Here is a tiny trained network, its code and every weight. The questions are about switching its units off for an input and a class, where a switched-off unit gives its printed mean instead of its output.

import numpy as np


def w(rows, s, z=0):
    codes = np.array(rows[::2]) - 128.0
    scale = np.full(codes.shape[1], s)
    scale[-1] = z or s
    return codes * scale


def f(y):
    return np.maximum(y, 0)


def log_softmax(a):
    a = a - a.max(-1, keepdims=True)
    return a - np.log(np.exp(a).sum(-1, keepdims=True))


def net(x, mask):
    res = np.array(x, float).reshape(1, 4) / 4 @ E
    y = f(res @ A[0][:, :-1].T + A[0][:, -1])
    res = res + np.where(mask, y, B[0][:, -1]) @ B[0][:, :-1]
    return log_softmax(res[-1] @ U[:, :-1].T + U[:, -1])


A, B = {}, {}
E = w([
[70,193,81,193,173,71,145,102],'x0',
[156,129,203,66,252,112,202,90],'x1',
[109,149,181,126,179,208,79,193],'x2',
[72,119,192,61,83,126,115,40],'x3',
],0.012)
A[0] = w([
[36,191,200,52,139,204,138,124,219],'neuron 1',
[165,198,93,158,159,149,137,195,215],'neuron 2',
[196,64,72,118,172,81,196,118,137],'neuron 3',
[221,68,146,113,169,163,127,141,176],'neuron 4',
[38,169,109,162,174,132,134,168,98],'neuron 5',
[190,155,121,65,154,100,159,151,154],'neuron 6',
[255,149,142,91,144,121,122,115,189],'neuron 7',
[165,49,155,113,79,92,154,67,146],'neuron 8',
[111,94,141,54,144,138,140,55,137],'neuron 9',
[70,240,192,219,158,132,107,99,204],'neuron 10',
[185,138,154,162,162,93,149,177,158],'neuron 11',
[127,117,97,155,47,200,37,158,197],'neuron 12',
[128,103,160,114,145,97,239,126,163],'neuron 13',
[162,83,251,103,165,130,179,110,248],'neuron 14',
[47,180,22,178,64,106,63,133,254],'neuron 15',
[121,87,135,89,21,151,152,61,195],'neuron 16',
[85,156,141,96,181,89,95,75,163],'neuron 17',
[186,45,84,87,66,157,183,118,172],'neuron 18',
[114,110,153,157,117,156,99,118,154],'neuron 19',
[163,94,94,184,178,46,175,100,153],'neuron 20',
],0.0094,0.0041)
B[0] = w([
[177,149,120,25,154,170,157,102,204],'neuron 1',
[103,90,68,94,253,107,150,203,202],'neuron 2',
[111,106,98,220,80,170,125,105,195],'neuron 3',
[72,86,224,184,224,180,124,221,197],'neuron 4',
[138,130,92,130,115,93,133,154,173],'neuron 5',
[126,133,133,240,171,211,194,182,173],'neuron 6',
[59,174,149,155,122,194,111,188,184],'neuron 7',
[150,140,190,158,17,132,148,130,184],'neuron 8',
[142,193,109,135,94,131,157,82,182],'neuron 9',
[115,179,76,56,175,91,175,70,194],'neuron 10',
[92,94,109,141,170,142,153,145,176],'neuron 11',
[173,93,140,53,142,96,63,152,229],'neuron 12',
[41,178,126,93,97,165,179,101,186],'neuron 13',
[142,179,174,110,193,230,184,97,224],'neuron 14',
[156,87,12,75,119,17,67,154,254],'neuron 15',
[231,179,137,129,46,144,70,103,198],'neuron 16',
[151,161,107,107,78,114,207,43,175],'neuron 17',
[152,118,238,206,31,191,63,157,192],'neuron 18',
[155,55,123,59,126,75,148,88,151],'neuron 19',
[19,160,50,170,127,151,156,152,200],'neuron 20',
],0.0065,0.016)
U = w([
[128,141,123,46,113,143,197,1,137],'0',
[53,104,89,165,136,174,188,107,56],'1',
[140,87,210,113,185,185,105,173,119],'2',
[97,115,30,94,147,85,146,116,197],'3',
[145,161,205,166,88,154,128,101,7],'4',
[206,90,128,113,87,119,59,101,207],'5',
],0.0098,0.0017)

Each question gives the input, the list of numbers given to net, and the class t.
The units are the neurons (one row each of A and B). Each row of codes is followed by its name. A weight is (code - 128) times the scale printed after its matrix; where a second scale follows, it is the last column's (A, B and U).
mask holds one flag per neuron, in row order. A switched-off neuron (its flag False) gives its mean, the last column of its row in B, instead of its output. The means were averaged over made-up inputs and are rounded, as every weight is.
A unit's drop is (log p(t) with every unit on - log p(t) with that unit switched off) / (log p(t) with every unit on - log p(t) with every unit switched off).
The circuit of an input: a set's keep is (log p(t) with only the set's units on - log p(t) with every unit switched off) / (log p(t) with every unit on - log p(t) with every unit switched off). Starting from the 12 units with the biggest drops (on a tie, the unit counted first), units are removed one at a time, each time the one whose removal leaves the highest keep (on an exact tie, the one counted first), for as long as the keep stays at least 0.8.
units of the circuit, in order: the units of the circuit, biggest drop first
most important unit: the unit with the biggest drop
k most important neurons: the k neurons with the biggest drops, biggest first
drop when u is switched off: that unit's drop, to one decimal
input [-4,-5,-5,-7], class 5: most important unit : neuron 18
input [-5,-1,-3,5], class 4: units of the circuit, in order : (neuron 15; neuron 18)
input [1,-4,6,8], class 0: 2 most important neurons : (neuron 1; neuron 10)
input [3,3,1,-3], class 1: units of the circuit, in order : (neuron 15; neuron 12)
input [2,3,-5,1], class 1: units of the circuit, in order : (neuron 20; neuron 15)
input [6,3,-4,-7], class 1: 4 most important neurons : (neuron 3; neuron 20; neuron 12; neuron 6)
input [2,-3,5,4], class 0: units of the circuit, in order : (neuron 1; neuron 4)
input [-8,8,-6,-4], class 4: 2 most important neurons : (neuron 18; neuron 8)
input [4,-5,-7,3], class 5: 2 most important neurons : (neuron 16; neuron 2)
input [3,4,4,-7], class 1: 2 most important neurons : (neuron 15; neuron 12)
input [-1,7,7,2], class 0: 2 most important neurons : (neuron 1; neuron 17)
input [-3,0,-4,5], class 4: 2 most important neurons : (neuron 18; neuron 15)
input [-5,3,5,6], class 0: 2 most important neurons : (neuron 1; neuron 9)
input [-6,8,-4,-7], class 1: most important unit : neuron 3
input [8,3,6,-1], class 3: 3 most important neurons : (neuron 2; neuron 5; neuron 14)
input [-5,5,-5,6], class 4: 2 most important neurons : (neuron 18; neuron 8)
input [3,5,4,-2], class 1: drop when neuron 16 is switched off : 0.1
input [2,-3,-1,6], class 5: drop when neuron 4 is switched off : -0.1
input [-8,-2,1,6], class 4: drop when neuron 15 is switched off : 1.2
input [-1,8,-8,3], class 4: most important unit : neuron 8
